Below is a small trained network, with its code and all its weights. Each question gives an input and a target symbol and asks what happens when units are switched off, that is, made to give their printed mean instead of their output.

import numpy as np


def w(rows, s, z=0):
    codes = np.array(rows[::2]) - 128.0
    scale = np.full(codes.shape[1], s)
    scale[-1] = z or s
    return codes * scale


def f(y):
    return y / 2 * (1 + np.tanh(0.7978845608 * (y + 0.044715 * y**3)))


def softmax(a):
    e = np.exp(a - a.max(-1, keepdims=True))
    return e / e.sum(-1, keepdims=True)


def log_softmax(a):
    a = a - a.max(-1, keepdims=True)
    return a - np.log(np.exp(a).sum(-1, keepdims=True))


def net(x, mask):
    ids = ['βγδζηθλμξπστφψω'.index(c) for c in x.split()]
    T = len(ids)
    res = E[ids] + P[:T]
    u = 0
    for l in range(3):
        r = res
        for j in range(3):
            rows = slice(3 * j, 3 * j + 3)
            q, k, v = (r @ M[l][rows].T for M in (Q, K, V))
            z = softmax(np.where(np.tri(T) > 0, q @ k.T / 3**0.5, -1e9)) @ v
            o = O[l][rows]
            res = res + np.where(mask[u + j], z, o[:, -1]) @ o[:, :-1]
        u += 3
        y = f(res @ A[l][:, :-1].T + A[l][:, -1])
        res = res + np.where(mask[u : u + 4], y, B[l][:, -1]) @ B[l][:, :-1]
        u += 4
    return log_softmax(res[-1] @ U[:, :-1].T + U[:, -1])


Q, K, V, O, A, B = {}, {}, {}, {}, {}, {}
E = w([
[155,106,169,64],'β',
[134,187,108,150],'γ',
[118,163,147,215],'δ',
[38,162,91,100],'ζ',
[123,76,85,136],'η',
[133,170,120,149],'θ',
[168,102,88,152],'λ',
[155,120,152,135],'μ',
[172,170,110,96],'ξ',
[145,156,170,106],'π',
[140,170,118,148],'σ',
[160,102,134,42],'τ',
[121,117,183,151],'φ',
[137,184,109,153],'ψ',
[142,253,119,105],'ω',
],0.023)
P = w([
[243,1,197,182],'0',
[224,75,68,128],'1',
[171,110,48,88],'2',
[143,122,47,72],'3',
[116,139,37,42],'4',
[104,151,39,25],'5',
[108,146,61,16],'6',
[104,139,81,12],'7',
[114,118,112,30],'8',
[129,90,157,43],'9',
[130,81,181,44],'10',
[145,65,222,46],'11',
[157,49,224,73],'12',
],0.0049)
Q[0] = w([
[144,144,254,74],'0.h1',
[85,171,81,96],'0.h1',
[178,100,155,166],'0.h1',
[153,191,207,176],'0.h2',
[236,177,94,143],'0.h2',
[176,113,184,45],'0.h2',
[145,169,173,108],'0.h3',
[98,136,181,61],'0.h3',
[169,82,143,178],'0.h3',
],0.0084)
K[0] = w([
[173,138,200,72],'0.h1',
[60,186,61,19],'0.h1',
[59,117,147,183],'0.h1',
[161,96,227,176],'0.h2',
[123,138,61,104],'0.h2',
[120,127,64,81],'0.h2',
[151,178,133,170],'0.h3',
[106,87,231,2],'0.h3',
[167,59,113,163],'0.h3',
],0.0077)
V[0] = w([
[139,101,153,162],'0.h1',
[247,119,128,119],'0.h1',
[146,90,140,82],'0.h1',
[55,158,255,47],'0.h2',
[104,86,128,162],'0.h2',
[105,128,117,182],'0.h2',
[141,178,202,161],'0.h3',
[53,117,96,28],'0.h3',
[74,201,113,143],'0.h3',
],0.0091)
O[0] = w([
[86,255,75,119,49],'0.h1',
[49,166,26,133,50],'0.h1',
[205,143,119,129,108],'0.h1',
[182,117,122,162,140],'0.h2',
[101,152,198,76,90],'0.h2',
[168,242,34,80,116],'0.h2',
[85,89,29,174,87],'0.h3',
[121,111,168,211,255],'0.h3',
[178,101,194,206,220],'0.h3',
],0.0044,0.0076)
A[0] = w([
[178,80,253,141,2],'0.n1',
[19,160,146,125,239],'0.n2',
[160,211,103,79,221],'0.n3',
[106,216,241,153,76],'0.n4',
],0.0063,0.0012)
B[0] = w([
[137,149,64,147,221],'0.n1',
[3,88,234,26,241],'0.n2',
[82,122,243,187,202],'0.n3',
[186,90,224,4,253],'0.n4',
],0.0064,0.0022)
Q[1] = w([
[152,48,211,180],'1.h1',
[137,52,157,99],'1.h1',
[145,151,170,93],'1.h1',
[62,157,67,162],'1.h2',
[170,133,132,156],'1.h2',
[254,207,133,125],'1.h2',
[234,84,69,88],'1.h3',
[57,78,80,151],'1.h3',
[115,96,92,128],'1.h3',
],0.0086)
K[1] = w([
[106,84,163,102],'1.h1',
[110,124,118,101],'1.h1',
[76,85,109,200],'1.h1',
[110,246,32,115],'1.h2',
[157,134,150,157],'1.h2',
[179,124,135,146],'1.h2',
[154,164,135,125],'1.h3',
[148,128,146,202],'1.h3',
[127,81,104,144],'1.h3',
],0.013)
V[1] = w([
[70,2,61,157],'1.h1',
[96,143,139,67],'1.h1',
[203,99,135,221],'1.h1',
[101,219,175,83],'1.h2',
[205,116,147,173],'1.h2',
[213,31,153,132],'1.h2',
[116,138,235,102],'1.h3',
[114,210,233,54],'1.h3',
[67,105,149,132],'1.h3',
],0.0073)
O[1] = w([
[139,132,79,118,132],'1.h1',
[166,67,153,193,199],'1.h1',
[125,133,100,76,20],'1.h1',
[84,42,55,95,194],'1.h2',
[35,178,49,87,81],'1.h2',
[40,132,2,40,126],'1.h2',
[95,191,151,150,235],'1.h3',
[122,145,20,157,255],'1.h3',
[206,70,103,149,173],'1.h3',
],0.0063,0.0041)
A[1] = w([
[188,147,219,104,231],'1.n1',
[171,8,87,19,5],'1.n2',
[189,117,58,39,47],'1.n3',
[255,58,96,122,192],'1.n4',
],0.0077,0.003)
B[1] = w([
[136,250,98,111,254],'1.n1',
[78,207,199,255,162],'1.n2',
[201,164,126,170,139],'1.n3',
[122,148,73,162,213],'1.n4',
],0.0075,0.0038)
Q[2] = w([
[175,116,118,200],'2.h1',
[180,100,107,98],'2.h1',
[165,152,204,104],'2.h1',
[92,112,169,2],'2.h2',
[76,151,89,77],'2.h2',
[80,110,126,15],'2.h2',
[175,142,138,90],'2.h3',
[71,190,113,191],'2.h3',
[31,92,105,86],'2.h3',
],0.0082)
K[2] = w([
[128,65,123,102],'2.h1',
[5,98,173,255],'2.h1',
[83,44,171,89],'2.h1',
[160,193,17,183],'2.h2',
[117,112,163,200],'2.h2',
[141,107,74,68],'2.h2',
[165,119,119,3],'2.h3',
[195,113,41,179],'2.h3',
[93,145,86,99],'2.h3',
],0.0077)
V[2] = w([
[104,242,211,130],'2.h1',
[121,104,85,157],'2.h1',
[247,188,150,165],'2.h1',
[184,118,111,81],'2.h2',
[118,149,173,150],'2.h2',
[133,164,137,83],'2.h2',
[196,122,15,175],'2.h3',
[125,117,172,128],'2.h3',
[125,66,52,193],'2.h3',
],0.014)
O[2] = w([
[130,148,112,163,254],'2.h1',
[145,117,250,182,105],'2.h1',
[137,115,124,59,179],'2.h1',
[148,104,86,115,78],'2.h2',
[138,160,107,115,177],'2.h2',
[105,125,65,145,133],'2.h2',
[177,148,127,54,135],'2.h3',
[58,133,140,118,129],'2.h3',
[159,132,210,77,115],'2.h3',
],0.012,0.0064)
A[2] = w([
[144,126,171,129,40],'2.n1',
[252,185,106,134,15],'2.n2',
[159,147,182,176,254],'2.n3',
[110,107,61,94,146],'2.n4',
],0.011,0.0045)
B[2] = w([
[74,183,60,254,119],'2.n1',
[127,91,93,224,255],'2.n2',
[90,175,208,51,210],'2.n3',
[82,147,106,66,141],'2.n4',
],0.0085,0.0081)
U = w([
[197,50,112,167,113],'β',
[148,133,119,106,82],'γ',
[107,224,102,106,2],'δ',
[150,126,164,251,140],'ζ',
[141,180,174,69,97],'η',
[138,133,117,105,95],'θ',
[199,110,178,53,180],'λ',
[143,130,113,77,112],'μ',
[146,99,93,58,167],'ξ',
[110,133,77,45,112],'π',
[131,125,117,81,127],'σ',
[148,126,109,85,150],'τ',
[63,93,132,109,187],'φ',
[138,133,116,100,80],'ψ',
[128,82,37,129,175],'ω',
],0.012,0.008)

Each question gives the input, a string of symbols that net reads in full, and the target symbol t.
The units are the heads (3 rows each of Q, K, V and O) and the neurons (one row each of A and B). Each row of codes is followed by its name. A weight is (code - 128) times the scale printed after its matrix; where a second scale follows, it is the last column's (O, A, B and U).
mask holds one flag per unit, layer by layer, with each layer's heads first. A switched-off unit (its flag False) gives its mean, the last column of its rows in O or B, instead of its output. The means were averaged over made-up inputs and are rounded, as every weight is.
A unit's drop is (log p(t) with every unit on - log p(t) with that unit switched off) / (log p(t) with every unit on - log p(t) with every unit switched off).
The circuit of an input: a set's keep is (log p(t) with only the set's units on - log p(t) with every unit switched off) / (log p(t) with every unit on - log p(t) with every unit switched off). Starting from the 12 units with the biggest drops (on a tie, the unit counted first), units are removed one at a time, each time the one whose removal leaves the highest keep (on an exact tie, the one counted first), for as long as the keep stays at least 0.8.
units of the circuit, in order: the units of the circuit, biggest drop first
top k neurons: the k neurons with the biggest drops, biggest first
top k neurons in layer l: the k neurons of layer l with the biggest drops, biggest first
heads that matter: for each layer, one digit per head in row order, 1 if its drop is at least 0.15 and else 0, layers parted by /
drop of u: that unit's drop, to one decimal
input ζ ζ η λ η λ λ, target λ: heads that matter => 000 / 000 / 101
input ω π η ζ ζ η, target ζ: units of the circuit, in order => [1.n2]
input ω ζ ζ θ ω μ, target ω: units of the circuit, in order => [1.h2, 2.n3, 2.h3]
input ζ ζ σ ζ ζ ζ ζ ω ω ζ, target ω: heads that matter => 101 / 000 / 111
input ζ ω ξ ζ β ω ω σ, target ω: units of the circuit, in order => [2.h3, 2.h1]
input θ λ σ λ η ζ ω, target ζ: heads that matter => 111 / 000 / 100
input η λ τ λ μ, target λ: top 3 neurons => [1.n4, 0.n4, 1.n1]
input η π λ ζ γ σ ζ ζ β, target ζ: heads that matter => 000 / 000 / 000
input ω ω σ ξ ω η ζ ζ ζ η ζ ζ ζ, target ζ: top 2 neurons => [0.n2, 2.n4]
input ζ ζ ζ ξ, target ζ: top 2 neurons => [2.n2, 1.n3]
input γ ξ λ σ, target λ: heads that matter => 111 / 000 / 101
input ξ η η ω ζ ω ξ ζ ω ω ζ, target ω: units of the circuit, in order => [2.h1, 2.h3, 1.n1, 0.n3]
input σ ω τ, target ω: top 2 neurons => [0.n2, 2.n2]
input ζ ζ ζ, target ζ: units of the circuit, in order => [2.h1]
input λ τ π ζ ω, target ζ: heads that matter => 111 / 100 / 000
input σ τ ζ η ζ ζ ζ ζ ζ ζ λ ω, target δ: heads that matter => 000 / 010 / 101
input π λ ζ η, target λ: top 2 neurons in layer 1 => [1.n2, 1.n1]
input γ ζ ζ ζ ζ ξ, target ω: top 2 neurons in layer 0 => [0.n4, 0.n2]
input ζ ω τ π ω ψ, target ω: top 2 neurons => [1.n2, 2.n3]
input γ β ξ ξ ζ ζ ω ζ ζ σ η β η, target λ: top neuron => [2.n3]
input ζ η ζ μ ζ ζ τ, target ζ: top 3 neurons => [2.n2, 1.n2, 1.n3]
input δ ζ ω σ ψ ξ ζ η ζ ζ β, target ζ: top 3 neurons in layer 0 => [0.n2, 0.n1, 0.n3]
input ψ ζ λ ζ ψ ξ, target ω: top 2 neurons in layer 2 => [2.n2, 2.n3]
input η ζ σ ζ γ ω σ, target ω: top 2 neurons in layer 0 => [0.n4, 0.n3]
input ζ ζ ω ψ η ζ η ω ω ω ω γ, target ω: drop of 2.n3 => 0.2
input ζ γ ψ ζ ζ ξ, target ζ: drop of 2.n1 => 0.0
input ζ ω σ λ μ ζ ω ω π, target ω: drop of 2.h3 => 0.2
input η ζ σ ζ ζ η η ω δ, target η: drop of 2.h3 => 0.1
